Below are the code and all the weights of a small trained network. Each question names an input and a class and asks about switching units off, where a switched-off unit gives its printed mean instead of its output.

import numpy as np


def w(rows, s, z=0):
    codes = np.array(rows[::2]) - 128.0
    scale = np.full(codes.shape[1], s)
    scale[-1] = z or s
    return codes * scale


def f(y):
    return np.maximum(y, 0)


def log_softmax(a):
    a = a - a.max(-1, keepdims=True)
    return a - np.log(np.exp(a).sum(-1, keepdims=True))


def net(x, mask):
    res = np.array(x, float).reshape(1, 7) / 4 @ E
    y = f(res @ A[0][:, :-1].T + A[0][:, -1])
    res = res + np.where(mask, y, B[0][:, -1]) @ B[0][:, :-1]
    return log_softmax(res[-1] @ U[:, :-1].T + U[:, -1])


A, B = {}, {}
E = w([
[2,79,232,156],'x0',
[76,57,22,48],'x1',
[54,243,94,88],'x2',
[126,128,127,126],'x3',
[127,125,127,132],'x4',
[128,127,126,130],'x5',
[97,128,39,226],'x6',
],0.0073)
A[0] = w([
[52,102,120,160,124],'N1',
[177,101,135,159,53],'N2',
[236,180,114,116,47],'N3',
[108,114,45,252,243],'N4',
[120,113,95,112,172],'N5',
[71,248,83,136,103],'N6',
[107,99,154,122,126],'N7',
[76,91,147,115,64],'N8',
[177,74,140,157,72],'N9',
[139,144,182,223,96],'N10',
[108,183,146,57,171],'N11',
[162,153,105,142,112],'N12',
[71,67,198,128,98],'N13',
[173,98,148,104,94],'N14',
[118,77,101,94,2],'N15',
[183,50,126,170,69],'N16',
[94,117,190,97,114],'N17',
[120,91,158,134,56],'N18',
[112,94,107,101,61],'N19',
[147,150,161,147,77],'N20',
[90,209,122,84,133],'N21',
[75,132,177,123,74],'N22',
[102,87,78,116,82],'N23',
[205,99,67,110,162],'N24',
[173,168,69,57,167],'N25',
[97,71,90,96,217],'N26',
[100,83,91,111,83],'N27',
[142,167,136,212,129],'N28',
[78,96,93,48,140],'N29',
[87,103,75,119,64],'N30',
[137,165,162,154,130],'N31',
[136,152,128,183,142],'N32',
[165,128,109,114,81],'N33',
[196,131,158,70,65],'N34',
[158,117,195,54,220],'N35',
[72,125,144,146,133],'N36',
[185,53,125,144,70],'N37',
[146,168,162,156,26],'N38',
],0.016,0.0053)
B[0] = w([
[135,109,111,188,194],'N1',
[118,109,97,95,168],'N2',
[101,172,41,148,219],'N3',
[145,120,253,175,250],'N4',
[177,177,152,119,171],'N5',
[92,34,149,97,205],'N6',
[96,142,93,164,166],'N7',
[105,141,99,157,170],'N8',
[85,85,112,78,186],'N9',
[135,169,109,86,204],'N10',
[126,85,156,140,197],'N11',
[100,116,113,141,164],'N12',
[93,170,81,138,218],'N13',
[96,78,139,152,173],'N14',
[156,155,109,59,157],'N15',
[91,59,99,92,204],'N16',
[120,158,121,164,186],'N17',
[82,110,86,132,154],'N18',
[131,135,90,92,154],'N19',
[151,151,67,61,159],'N20',
[80,49,159,93,192],'N21',
[109,164,106,123,176],'N22',
[187,174,101,65,176],'N23',
[86,159,139,182,230],'N24',
[104,137,108,180,225],'N25',
[189,160,111,131,214],'N26',
[163,158,102,97,172],'N27',
[209,142,82,106,185],'N28',
[159,146,122,117,205],'N29',
[175,138,122,89,171],'N30',
[165,142,71,60,173],'N31',
[167,145,172,113,166],'N32',
[66,183,83,152,159],'N33',
[140,144,152,145,192],'N34',
[210,111,241,193,233],'N35',
[132,161,118,140,179],'N36',
[84,47,118,103,199],'N37',
[159,142,8,86,157],'N38',
],0.0081,0.012)
U = w([
[199,159,78,55,92],'0',
[37,163,55,231,82],'1',
[55,3,108,85,98],'2',
[139,114,121,167,249],'3',
[185,108,178,207,113],'4',
],0.012)

Each question gives the input, the list of numbers given to net, and the class t.
The units are the neurons (one row each of A and B). Each row of codes is followed by its name. A weight is (code - 128) times the scale printed after its matrix; where a second scale follows, it is the last column's (A, B and U).
mask holds one flag per neuron, in row order. A switched-off neuron (its flag False) gives its mean, the last column of its row in B, instead of its output. The means were averaged over made-up inputs and are rounded, as every weight is.
A unit's drop is (log p(t) with every unit on - log p(t) with that unit switched off) / (log p(t) with every unit on - log p(t) with every unit switched off).
The circuit of an input: a set's keep is (log p(t) with only the set's units on - log p(t) with every unit switched off) / (log p(t) with every unit on - log p(t) with every unit switched off). Starting from the 12 units with the biggest drops (on a tie, the unit counted first), units are removed one at a time, each time the one whose removal leaves the highest keep (on an exact tie, the one counted first), for as long as the keep stays at least 0.8.
units of the circuit, in order: the units of the circuit, biggest drop first
unit that matters most: the unit with the biggest drop
k most important neurons: the k neurons with the biggest drops, biggest first
drop when u is switched off: that unit's drop, to one decimal
input [-1,-3,-1,5,-2,1,8], class 4: units of the circuit, in order	N4
input [7,7,5,-4,-3,2,-6], class 0: units of the circuit, in order	N29, N26
input [5,-5,-2,2,1,-7,5], class 0: units of the circuit, in order	N10, N28
input [5,-6,-7,-6,-2,-7,2], class 2: units of the circuit, in order	N16, N9
input [3,-5,5,-2,-2,-6,-8], class 4: 2 most important neurons	N35, N11
input [3,6,7,4,0,7,8], class 4: units of the circuit, in order	N4, N3
input [-8,-4,-4,-8,-1,-8,6], class 1: 2 most important neurons	N3, N24
input [4,3,2,-4,1,4,-7], class 4: 2 most important neurons	N35, N3
input [-7,-6,4,4,-8,-5,-6], class 1: 3 most important neurons	N3, N25, N4
input [5,-3,-4,-5,-5,-7,8], class 4: 3 most important neurons	N4, N3, N32
input [-8,7,-3,8,2,-3,3], class 1: 3 most important neurons	N24, N25, N33
input [1,-3,5,-2,-3,2,4], class 2: 3 most important neurons	N6, N35, N21
input [-8,4,-7,4,8,-8,-8], class 1: 2 most important neurons	N24, N3
input [-7,5,3,7,-1,8,1], class 1: unit that matters most	N25
input [-7,6,-4,0,-3,-6,6], class 1: 2 most important neurons	N24, N25
input [3,8,-8,-3,-4,-3,-3], class 0: 2 most important neurons	N26, N23
input [6,-4,7,-6,4,6,1], class 2: 2 most important neurons	N6, N21
input [1,7,-6,0,0,5,1], class 0: 2 most important neurons	N26, N23
input [-3,-5,-7,7,-6,1,4], class 2: 3 most important neurons	N16, N37, N9
input [-2,7,6,-2,7,3,1], class 0: unit that matters most	N23
input [-5,-4,5,-2,7,-1,6], class 4: drop when N13 is switched off	0.2
input [-8,3,-3,-3,-7,5,2], class 1: drop when N2 is switched off	0.0
input [7,6,3,5,-4,6,-3], class 1: drop when N10 is switched off	0.1
